(in the rows, 128 means zero)
Facts:
[bava, bivino, bridabre, brurek, dristuflor, fede, fofora, fogok, fuflor, gotra, kalu, migra, nika, nobuk, plenuflu, plesi, ragrar, rufur, seton, skita, stata, tiplel, voster] χ b
[bili, boskin, braka, brazel, dorato, druzo, fada, famek, flemar, gele, gridel, kevur, ligrul, luski, muskil, nidir, nofo, nutubras, plastulan, pobul, rodanum, sefan, sibes, skabur, stafu, stiko, tatabom, tifek, togrun, trala, trebur, vubo, zimak] χ a
[brifla, fidro, getek, grigil, kistin, klupil, medom, pivu, plodar, skipesti, sokom] χ c
[brigu, dreska, faklem, fliflek, flopek, loskir, plodu, rana, rula, skeskabrul, stafos, zilu] χ e
[brugen, fazor, fupiplol, katulam, lapos, pebes, plupen, rebusa, rili] χ d
[fiplek, funo, grabror, kluplus, mabin, nokik, nuflok, pobre, pogri, rasar, riklal, sime, stepom, storem] χ f
[guklesto, lezes, peputi, puga] χ g
[bava, bili, boskin, dorato, dreska, dristuflor, fada, faklem, famek, fazor, fede, flemar, fliflek, fogok, fupiplol, gele, getek, grigil, guklesto, kistin, klupil, lapos, mabin, migra, plenuflu, pobul, puga, rasar, rebusa, riklal, seton, sibes, skipesti, tiplel, voster, vubo, zimak] Ψ 171
[bivino, brazel, brurek, druzo, fuflor, gotra, kalu, ligrul, medom, pivu, plesi, plodar, plupen, pogri, ragrar, rili, rula, sime, skabur, skeskabrul, stafos, stata, stiko, tatabom, togrun, trala] Ψ 156
[braka, bridabre, brifla, brigu, brugen, fidro, fiplek, flopek, fofora, funo, grabror, gridel, katulam, kevur, kluplus, lezes, loskir, luski, muskil, nidir, nika, nobuk, nofo, nokik, nuflok, nutubras, pebes, peputi, plastulan, plodu, pobre, rana, rodanum, rufur, sefan, skita, sokom, stafu, stepom, storem, tifek, trebur, zilu] Ψ 902
[bava, boskin, brigu, brugen, fada, famek, grabror, kalu, kevur, lezes, nika, nofo, pivu, pobre, rana, stafos, stata, stiko, tiplel] ε 836
[bili, braka, bridabre, dreska, fede, fidro, fuflor, funo, grigil, katulam, kistin, klupil, luski, nidir, peputi, plesi, plodar, plodu, plupen, pobul, puga, rasar, rebusa, riklal, rili, seton, sibes, skabur, skeskabrul, stafu, trebur, voster, vubo, zilu] ε 441
[bivino, druzo, gele, lapos, nobuk, nokik, nuflok, plenuflu, pogri, rufur, sefan, skipesti, storem, tatabom, trala] ε 90
[brazel, brifla, brurek, fazor, flemar, fofora, getek, ligrul, migra, nutubras, pebes, ragrar, rodanum, skita, tifek] ε 740
[dorato, dristuflor, faklem, fiplek, fliflek, flopek, fogok, fupiplol, gotra, gridel, guklesto, kluplus, loskir, mabin, medom, muskil, plastulan, rula, sime, sokom, stepom, togrun, zimak] ε 348
{bili, mabin, pebes, zimak} θ sibes
{boskin, brazel, dorato, dristuflor, druzo, faklem, fazor, fede, flopek, funo, luski, muskil, nuflok, pivu, plodu, skeskabrul} θ grigil
{brifla, fofora, nutubras, rili, sime, stata} θ kluplus
{brifla, faklem, sibes, stata, zimak} θ fede
{brugen, storem} θ bili
{brurek, skabur} θ tiplel
{brurek, nidir, puga} θ famek
{druzo, pivu, plesi, rasar, seton} θ boskin
{fidro} θ stepom
{klupil, rili} θ pebes
{klupil} θ trala
{loskir} θ rana
{muskil} θ seton
{muskil} θ fofora
{nofo} θ brurek
{nutubras, storem} θ brifla
{plastulan, rufur} θ brugen
{plesi, tifek} θ brigu
{plodu} θ druzo
{pobre, skeskabrul, sokom, stafu} θ pobul
{rana} θ dristuflor
{seton, stafu, trala} θ plodu
{seton} θ fidro
{sime, skabur} θ rasar
{storem} θ rufur
{tifek} θ faklem
{tifek} θ funo
{tifek, zilu} θ stata
{tifek} θ skipesti
{tifek, zimak} θ nuflok
{tiplel} θ kistin
{trebur} θ stafu
{zimak} θ flopek

Known rows:
[119 138 133 122 134 128 114 123 129 132 139 131 140 124 129 136 131 142
  99 123 127 128 140  99 128 126 129 119 124 126  76 121]: fliflek
[112 127 118 119 117 130 136 137 127 120 130 139 122 125 138 117 118 120
 136 128 121 131 149 123 125 113 140 123 124 122 111 119]: rufur
[145 135 142 137 125 129 122 109 133 130 128 105 138 128 122 132 162 150
 125 128 129 128 125 124 131 140 130 133 129 132 151 121]: plodar
[136 138 102 131 134 123 112 129 121 121 135 109 135 133  84  90 115  93
 126 122 119 131 134 148 127 112 126 126 125 110 156 125]: kluplus
[118 114 124 116 123 128 149 136 127 124 136 139  84 126 134 122 112 114
 147 140 129 127 146 143 126 119 131 132 128 138 133 143]: plesi
[134 120 130 134 122 130 134 153 132 131 144 150 118 122 195 124 120 106
 132 138 130 134  84 127 125 117 140 140 140 142 161 131]: muskil
[175 142 102 156 140 127 109 141 122 127 122  95 137 140  49 121 113  97
 121 109 120 141  81 166 133 101  99 139 120 108 251 115]: grigil
[111 117 124 117 125 135 152 147 137 130 133 158  96 128 129 145 114 112
 132 130 130 132 105 155 128 124 118 130 123 125 153 138]: fazor
[108 131 132 121 131 125 126 115 125 128 126 123 133 128 112 122 127 143
 125 122 130 125 168 118 131 126 130 112 121 121  57 121]: bava
[144 128 126 137 130 131 134 147 131 129 125 140 126 129 157 132 133 114
 137 129 126 131 103 126 129 117 117 140 130 132 183 125]: stafu
[144 129 123 136 130 130 129 131 130 132 120 117 141 132 138 125 142 124
 143 125 127 128 100 134 130 133 118 137 133 129 177 126]: fidro
[147 136 138 135 136 130 126 120 129 133 123 121 147 131 122 150 154 149
 131 120 131 122 114 115 135 138 129 129 121 130 123 117]: flemar
[139 136 134 128 129 129 123 115 130 130 118 128 153 129 127 151 158 144
 131 125 125 123 126 111 131 139 129 129 127 130 142 117]: rodanum
[106 132 126 116 125 128 132 109 130 128 124 116 131 131 111 111 147 138
 136 126 128 119 171 118 129 147 129 121 123 121  88 122]: peputi
[118 119 127 125 125 130 133 151 125 127 160 127 110 122 154 109 120 107
 142 128 129 132 130 142 127 107 152 128 125 128 105 133]: mabin
[148 136 137 135 134 129 122 126 131 132 132 116 148 128 124 147 160 150
 122 123 130 124 132 110 131 135 122 130 123 128 124 119]: vubo
[124 130 120 123 128 126 125 138 125 126 118 157 124 126 147 129 104 111
 122 130 124 136 122 128 130 110 120 127 132 130 167 125]: rana
[ 98 130 132 119 131 127 119 118 128 129 139 117 132 125 111 112 133 140
 111 124 129 122 161 113 126 133 136 117 121 120  61 130]: fogok
[114 127 133 122 124 128 126 105 125 121 120 119 128 128 105 130 130 146
 123 134 128 128 162 113 127 133 140 119 124 126  75 122]: bivino

Rows:
No name comes twice in this set of rows, the named rows included.
[130 121 108 131 123 127 138 142 122 118 116 124 122 132 121 108 104 101
 150 128 121 133 120 150 125 103 137 129 129 120 151 122] : nuflok
[119 126 121 127 131 129 132 155 129 128 147 152 104 123 155 141 105 106
 105 126 126 137 108 131 127 108 128 131 125 129 151 138] : faklem
[114 132 116 133 130 125 114 125 125 125 137 110 136 132 105  96 122 113
 126 122 124 126 141 136 127 126 136 124 126 118 115 129] : stepom
[135 123 128 135 130 129 126 158 131 132 148 135 123 124 166 135 114 108
 124 126 129 138  80 136 127 109 134 136 130 136 170 136] : dorato
[115 118 134 113 117 134 149 135 141 129 139 161  85 124 146 136 121 122
 124 139 130 130 125 142 128 127 126 132 129 134 148 138] : rili
[151 128 119 137 124 131 137 146 131 130 126 130 133 132 146 134 139 108
 152 127 125 132  90 150 131 120 128 142 130 131 203 122] : brifla
[124 120 115 114 125 129 140 137 125 124 126 142 109 130 126 123 117 108
 152 124 123 124 148 138 128 122 129 128 122 124 144 128] : fofora
[117 123 116 125 130 127 130 148 128 127 144 135 111 126 120 112 100 100
 125 124 127 132 124 143 127 110 131 124 124 122 109 136] : dristuflor
[153 129 120 145 129 128 125 144 126 128 126 116 143 130 114 124 122 118
 126 125 125 140  76 155 130 110 129 136 128 123 173 114] : skipesti
[153 121 128 134 124 130 140 142 128 127 133 141 108 128 151 147 126 114
 145 131 126 133  87 139 133 117 128 143 131 139 199 130] : brazel
[151 118 133 138 121 127 139 142 128 131 131 131 112 124 168 126 119 115
 139 141 130 141  85 161 129 108 139 138 143 142 180 138] : pivu
[135 123 112 125 127 126 138 144 123 123 129 123 105 128 129 103 118 100
 162 127 126 126 138 153 128 109 128 135 126 126 164 130] : funo

Now the same nodes, written a new way:
Known rows:
[174 112 114 124 145 124  96 118  99  97 167 129  98 153  93 141 175 145
 113 137 146 105 155 112 137 162 111 153 180 110 139 151 125 170 145 179
 117 140 145 113 136 104 134 144 148 147]: pobre
[109 120 101  99 179 135 123 164 172 103 143 104 138 136 160 185 129 138
 129 100 182 131  95 140 111 150 142 137 158 119 120 124 119 142 164 119
 109 180 177 104  78 112 152 160 131 139]: fogok
[175 104 138  86 165 181 108 121 164  88 167 211  98 150 150 136 127 162
 137  86 164 153  67 110 161 166 136  98 153 175 153 145  80 129 102 155
 105 162 155  71  72  92 121 151 147 113]: dristuflor
[149 140 162 102 172 113 134 112 133 117 127  75 114 113 121 161 143  99
 115 138 164  77 158 131 116 139 109 129 170 137 110 123 164 135 148 134
 129 122 188 127 150 102 153 150 126 109]: nokik
[132 128 120  99 161 110 120 124 120 123 128  75 112 124 132 168 157 102
 131 132 169 108 152 141 124 128 100 128 186 120 102 129 160 155 137 145
 129 138 180 113 126  87 121 144 132 133]: grabror
[100 117 131 120 138 104 160 137 101 126  77 105 106 136 119 115 124 109
 166 117 128 144 120 164 137 128 137 118 176  76  97  99 169 176 140 147
 152 143 191 137 137 117 182  70 123 105]: kistin
[217 129 195 108 148 169 105  75 121 108 153 183  77 121  99 115 130 136
 120 110 167  95 129 101 164 151 110  87 175 177 149 134 140 132 102 163
 122 120 172  90 140  89 131 156 147 106]: nuflok
[158  97 106 158 105 116 117  82 104  85 153 122 115 167  75 117 137 155
 139 130  72 115 159 137 159 179 133 147 153  68 135 149 114 164 149 173
 114 137 143 141 149 109 171  76 118 118]: stafu
[141 128  87 117 153 135 117 118 118 143 114  97 105 119 142 145 161  94
 120 151 207  92 130 158  98 124 105 138 211 110 113 127 139 155 133 129
 153 168 170 134 108  86 146 130 159 137]: kluplus
[111 102 103  93 122 103 148 154 126 144 120  96 128 163 132 155 145 144
 172 132 173 140 170 131 159  99 109 140 158  77  98 127 161 164 109 120
 161  95 137 131 133  71 120 102 107 119]: ligrul
[110 130 129  86 165 119 130  95 146 137 155  92 124 143 116 143 118 134
  97 127 159  93 129 161 113 160  96 109 130 103 127 158 107 102 136 124
 123 173 166 123  86 127 168 115 122 145]: bridabre
[121 148  67 108 109 139 150 150 159 143 141 111 152 132 129 171 118 127
 175 123 154 121 148 161 123 127 135 149 167 111 107 151 124 146 138  99
 130 128 146 112 121  77 138 129 133 117]: rula
[118 119 108  65 184 108 141 159 169 111 142 112 134 135 167 187 126 114
 132 116 197 125 111 119 118 132 114 120 155 120 100 128 126 142 156 142
 122 152 164 107  92 128 137 164 114 136]: bava
[127 141  94  93 113 123 113 118 137 112 145  85 148 108 111 167 115  95
 154 143 161  99 160 121 128 132 111 127 148 112 101 120 114 146 142 125
 117 136 131 127 151  80 128 149 107 123]: brigu
[134 116  95 149  94 100 130 151 126  91 120 174 131 149  89 115 108 147
 154 125  83 124 117 123 145 143 145 159 137  72 135 113  83 160 157 158
 121 140 117 147 141 118 197 102 110  98]: puga
[156 109  99 140 154 128 135 175 119  98 129 166  82 142 148 139 159 138
 123 129 162 137  98 120 135 145 140 153 196 125 144 118 115 184 149 177
 142 154 154 125  98 106 150 146 147 133]: mabin
[120 149 125  84 144 103 150 178 187 107 157 142 156  96 130 182  86 123
 159 113 162  83 106 107 117 148 121 142 133 131 102 112 124 130 180 118
 105 130 138 137 131 128 174 170  94  98]: lapos
[125 112 103 110 137 110 151 152 127  93 117  94 129 128 138 143 131 117
 174 115 151 138 124 109 142 125 137 120 186  99  94 106 154 173 149 139
 126 123 158 128 148 109 144 127 114 112]: famek
[155 107 108 121 180  96 125 172 148  84 181 155 104 154 140 172 151 176
 113 112 147 137 102 101 141 175 127 143 167 123 137 151  99 164 170 174
 114 151 143 117  96 140 139 171 128 142]: tiplel

Rows:
No name comes twice in this set of rows, the named rows included.
[116  93 116  71 166  94 115 118 135 129 166  91 136 162 129 175 154 128
  79 129 185 119 132 122 129 130  87 119 130 100 100 126 124 123 101 114
 130 162 133 127  82  83 123 146 120 160] : skita
[ 94  77 125  72 180  94 134 166 160 117 140 116 124 167 152 180 136 143
 105 111 179 152 103 110 140 129  98 119 132  81  91 111 127 144 119 129
 127 149 151 117  76 104 123 135 127 144] : migra
[136  78 110 125 170  85 118 174 154 129 197 167 120 201 129 158 158 205
  98 133 145 143 151 117 154 159 108 171 130  93 138 178 113 146 142 163
 141 118 123 110  90  95 116 125 145 155] : brurek
[114 138 104  76 119 115 125 116 153 136 159 104 167 104 104 160  86 112
 133 129 118  84 144 148  96 155 100 127 102  98 103 138  93  90 123  98
 117 166 125 125 115 102 182 136  99 131] : katulam
[189 131 129 167 132 115 146 160 126  97 159 146 110 146  92 135 144 183
 160 136 113 104 177 111 156 145 146 168 164 121 134 155 142 184 171 170
 112  80 159 130 174 107 146 127 133  95] : trala
[149 109 119 166 126 102 141 132  74  96  82 149  78 168 104  92 142 132
 152 122 101 135 119 130 153 149 144 130 177  75 132 125 136 185 143 180
 155 126 165 150 129 125 198  74 139 107] : klupil
[176 108 137 108 158 182 127 113 149 120 133 244  83 131 142  96 105 156
  95 122 165 135  69 127 152 147 124  49 142 164 171 127  77 104  89 155
 151 162 155 121  66 120 177 115 137 113] : fede
[191 131 157 148 165 115 117 129 103 102 160 137  85 123  99 144 173 144
  91 150 165  71 152 110 131 155 105 153 174 143 136 149 130 154 163 175
 125 129 169 123 156 122 163 157 153 126] : storem
[142  97 135 138 166 105 125 133 147  90 157 168 112 177 113 147 126 182
  96 106 112 148 100 136 138 189 146 137 124 104 146 162  92 137 160 185
 107 160 152 130  87 149 175 108 125 141] : seton
[194 133 103 115  86 192  92  82 130 100 173 192 120 134 108 119 121 120
 155 109 134 129 118 114 167 130 139  94 165 157 144 119  89 139  89 132
 114 140 114  91 139  52 125 143 134 106] : flopek
[153  89 122  56 107 128 104 161 174 100 178 248 135 156 128 129  99 155
 132  96 141 146  79  74 179 116 111  97 112 143 140 100  80 112  81 132
 124 141  82 106  86  70 144 155  94  96] : fazor
[187 117 102 130  97 173 105  86 104 105 129 165 110 132 105 106 159 127
 159 123 146 116 141 110 167 136 126 122 190 134 134 124 111 170 117 156
 131 146 128 112 137  63 135 119 143 111] : muskil

Now the same nodes, written a new way:
Known rows:
[134 114 154 134  95 142 146 142 164 105 119 125 102 120]: bili
[ 81 126 172 119 114 102 115 128 157 111 106  86 118 127]: trala
[118 127 186 130  66 178 179 125 204 163 135 156 112 139]: stata
[100 142 141  89  91  99  97 116 134 150 161 149 146 122]: sefan
[124 118 177 103 117  90 151 155 171 106 146 161  99  97]: nutubras
[142 139 153 126 119  78 102 156 145  99 137  98 121  71]: fidro
[169 124 167 115  82 154 163 151 175 109 134 143 104 123]: sibes
[155 137 214 145 114 173 122 120 188 182 108 171 125 107]: fede
[ 76 131 143 112 107 139  81 113 143 152 155 164 142  71]: peputi
[154 139 196 129 124 113  74 140 169 164 120 127 137  69]: luski
[ 90 154 139 109 101 119 103  87 126 149 127 149 123 120]: lapos
[ 80 103 169 133 122 111 106 156 158 120 130  90 117  88]: stafu
[ 57  95 197 128 135 157 138 127 156 157 120 117 116 100]: seton
[117 167 148 116 134  94 101 185 137  91 143  99 115  92]: sokom
[ 77 164 150  91 119 114  88 153 116 137 155 166 129 101]: gridel
[114 122 165 135 142 119 126 144 149 101 122  86 143  80]: rasar
[ 94 122 165 125  97 108 129 147 153 157 147 100 114  92]: nofo
[ 92 127 142  88 111 149  93 109 116 137 126 158 135  88]: rebusa
[114 109 174 102 118 121 138 149 200 108 147 162  78 108]: pebes

Rows:
No name comes twice in this set of rows, the named rows included.
[105 166 164 131 134 142 171 162 148 114 138 132 113 122] : mabin
[ 96 121 157  81 134 103  92 130 131 111 161 177 137  79] : rodanum
[124 150 203 122 147 108 100 129 169 141  87  96 148 106] : druzo
[ 81 160 141 111 101  93 123  88 125 128 132 145 160 101] : pogri
[ 88 155 140 110 116  90  96 121 144 142 164 153 168 105] : nokik
[ 93 171 161 132 111 141 154 163 158  84 132 126 115 112] : sime
[ 88 137 167  67 115 102 106 119 115 101 130 177 134  85] : ligrul
[130 145 131  74 131  79 120 130  87  74 141 160 139  77] : getek
[137 157 205 115 161 125 108 137 150 175 103  91 149  81] : boskin
[ 89 153 168 108 134 129 114 180 158 106 157 118 108 121] : plastulan

